Below is a small trained network, with its code and all its weights. Each question gives an input and a class and asks what happens when units are switched off, that is, made to give their printed mean instead of their output.

import numpy as np


def w(rows, s, z=0):
    codes = np.array(rows[::2]) - 128.0
    scale = np.full(codes.shape[1], s)
    scale[-1] = z or s
    return codes * scale


def norm(h):
    return h / np.sqrt((h * h).mean(-1, keepdims=True) + 1e-5)


def f(y):
    return np.maximum(y, 0)


def log_softmax(a):
    a = a - a.max(-1, keepdims=True)
    return a - np.log(np.exp(a).sum(-1, keepdims=True))


def net(x, mask):
    res = np.array(x, float).reshape(1, 2) / 4 @ E
    u = 0
    for l in range(3):
        y = f(norm(res) @ A[l][:, :-1].T + A[l][:, -1])
        res = res + np.where(mask[u : u + 12], y, B[l][:, -1]) @ B[l][:, :-1]
        u += 12
    return log_softmax(norm(res)[-1] @ U[:, :-1].T + U[:, -1])


A, B = {}, {}
E = w([
[198,123,193,103],'x0',
[62,184,158,254],'x1',
],0.0091)
A[0] = w([
[180,130,100,62,46],'L0N1',
[134,137,186,111,141],'L0N2',
[100,227,162,151,212],'L0N3',
[119,134,115,85,57],'L0N4',
[65,68,208,160,197],'L0N5',
[175,117,78,138,17],'L0N6',
[112,82,120,126,6],'L0N7',
[163,105,162,148,123],'L0N8',
[181,155,131,24,27],'L0N9',
[78,178,125,115,169],'L0N10',
[243,167,116,110,206],'L0N11',
[128,252,160,124,121],'L0N12',
],0.011,0.0013)
B[0] = w([
[190,131,112,109,226],'L0N1',
[152,186,162,172,186],'L0N2',
[126,1,158,80,251],'L0N3',
[138,108,171,115,162],'L0N4',
[38,102,112,172,211],'L0N5',
[149,150,150,81,150],'L0N6',
[149,179,136,129,140],'L0N7',
[151,82,194,110,181],'L0N8',
[133,205,72,195,253],'L0N9',
[95,153,51,198,184],'L0N10',
[62,105,160,202,238],'L0N11',
[107,168,122,97,208],'L0N12',
],0.0076,0.0057)
A[1] = w([
[134,42,118,66,252],'L1N1',
[80,121,10,141,185],'L1N2',
[137,164,109,125,116],'L1N3',
[211,73,179,141,164],'L1N4',
[177,100,176,161,151],'L1N5',
[184,91,92,36,187],'L1N6',
[149,104,61,27,19],'L1N7',
[169,117,175,54,175],'L1N8',
[105,154,76,184,151],'L1N9',
[45,133,113,133,217],'L1N10',
[132,121,183,168,237],'L1N11',
[81,59,224,88,71],'L1N12',
],0.013,0.0027)
B[1] = w([
[81,159,150,186,163],'L1N1',
[148,115,84,26,255],'L1N2',
[86,163,131,205,150],'L1N3',
[153,108,64,143,209],'L1N4',
[143,174,79,188,200],'L1N5',
[65,195,215,156,196],'L1N6',
[76,143,150,108,178],'L1N7',
[191,144,56,206,164],'L1N8',
[162,158,81,49,208],'L1N9',
[255,134,73,113,231],'L1N10',
[103,185,118,63,225],'L1N11',
[76,167,195,186,197],'L1N12',
],0.0067,0.0082)
A[2] = w([
[89,60,79,146,255],'L2N1',
[191,160,186,136,103],'L2N2',
[232,105,177,155,132],'L2N3',
[108,86,24,104,177],'L2N4',
[94,163,108,69,162],'L2N5',
[140,156,42,83,156],'L2N6',
[177,155,138,57,152],'L2N7',
[107,32,37,164,97],'L2N8',
[155,82,128,78,168],'L2N9',
[96,90,220,142,116],'L2N10',
[171,179,135,97,129],'L2N11',
[122,249,132,131,70],'L2N12',
],0.011,0.0036)
B[2] = w([
[203,140,167,147,181],'L2N1',
[109,103,70,159,170],'L2N2',
[96,189,88,68,162],'L2N3',
[145,98,166,110,228],'L2N4',
[83,83,130,115,200],'L2N5',
[104,122,216,166,254],'L2N6',
[14,182,113,140,173],'L2N7',
[167,101,169,121,180],'L2N8',
[132,140,50,255,149],'L2N9',
[142,211,149,163,163],'L2N10',
[118,99,105,133,180],'L2N11',
[149,68,136,71,232],'L2N12',
],0.0085,0.0082)
U = w([
[18,173,154,81,191],'0',
[140,80,211,161,193],'1',
[80,224,198,219,185],'2',
[176,248,33,188,179],'3',
[165,61,92,105,108],'4',
[127,145,14,81,97],'5',
[148,167,123,153,12],'6',
[133,167,118,156,2],'7',
],0.018,0.0077)

Each question gives the input, the list of numbers given to net, and the class t.
The units are the neurons (one row each of A and B). Each row of codes is followed by its name. A weight is (code - 128) times the scale printed after its matrix; where a second scale follows, it is the last column's (A, B and U).
mask holds one flag per neuron, layer by layer. A switched-off neuron (its flag False) gives its mean, the last column of its row in B, instead of its output. The means were averaged over made-up inputs and are rounded, as every weight is.
A unit's drop is (log p(t) with every unit on - log p(t) with that unit switched off) / (log p(t) with every unit on - log p(t) with every unit switched off).
The circuit of an input: a set's keep is (log p(t) with only the set's units on - log p(t) with every unit switched off) / (log p(t) with every unit on - log p(t) with every unit switched off). Starting from the 12 units with the biggest drops (on a tie, the unit counted first), units are removed one at a time, each time the one whose removal leaves the highest keep (on an exact tie, the one counted first), for as long as the keep stays at least 0.8.
circuit, biggest first: the units of the circuit, biggest drop first
unit that matters most: the unit with the biggest drop
k most important neurons: the k neurons with the biggest drops, biggest first
k most important neurons of layer l: the k neurons of layer l with the biggest drops, biggest first
drop of u: that unit's drop, to one decimal
input [-1,-2], class 0: 2 most important neurons of layer 0 : (L0N9 L0N3)
input [8,1], class 3: circuit, biggest first : (L1N4 L1N5)
input [-2,-3], class 0: unit that matters most : L0N9
input [1,-7], class 3: 2 most important neurons : (L0N5 L1N8)
input [0,8], class 1: 2 most important neurons of layer 1 : (L1N10 L1N6)
input [-8,1], class 5: 3 most important neurons : (L1N2 L1N9 L0N11)
input [0,2], class 1: 4 most important neurons : (L0N10 L0N3 L0N5 L0N8)
input [-4,1], class 4: 2 most important neurons of layer 1 : (L1N11 L1N2)
input [-8,-3], class 0: 4 most important neurons : (L0N11 L0N9 L0N5 L2N6)
input [1,8], class 1: 2 most important neurons of layer 0 : (L0N10 L0N11)
input [-7,0], class 5: 2 most important neurons : (L1N2 L1N9)
input [-5,-1], class 5: 2 most important neurons of layer 2 : (L2N7 L2N9)
input [0,-7], class 0: 3 most important neurons : (L1N7 L0N9 L0N8)
input [4,-8], class 3: most important neuron : (L1N8)
input [1,5], class 1: 3 most important neurons : (L0N10 L1N10 L0N8)
input [0,3], class 1: 2 most important neurons : (L0N3 L0N10)
input [-8,-1], class 5: 2 most important neurons : (L1N2 L0N3)
input [-1,3], class 1: 2 most important neurons : (L0N3 L0N9)
input [2,-8], class 3: 2 most important neurons of layer 1 : (L1N8 L1N2)
input [-7,-1], class 5: 3 most important neurons of layer 1 : (L1N2 L1N9 L1N10)
input [-6,5], class 1: unit that matters most : L2N6
input [-1,-5], class 0: drop of L0N9 : 1.1
input [-7,2], class 4: drop of L2N4 : 0.2
input [0,4], class 1: drop of L0N3 : 0.3
input [-4,0], class 5: drop of L1N9 : 0.2
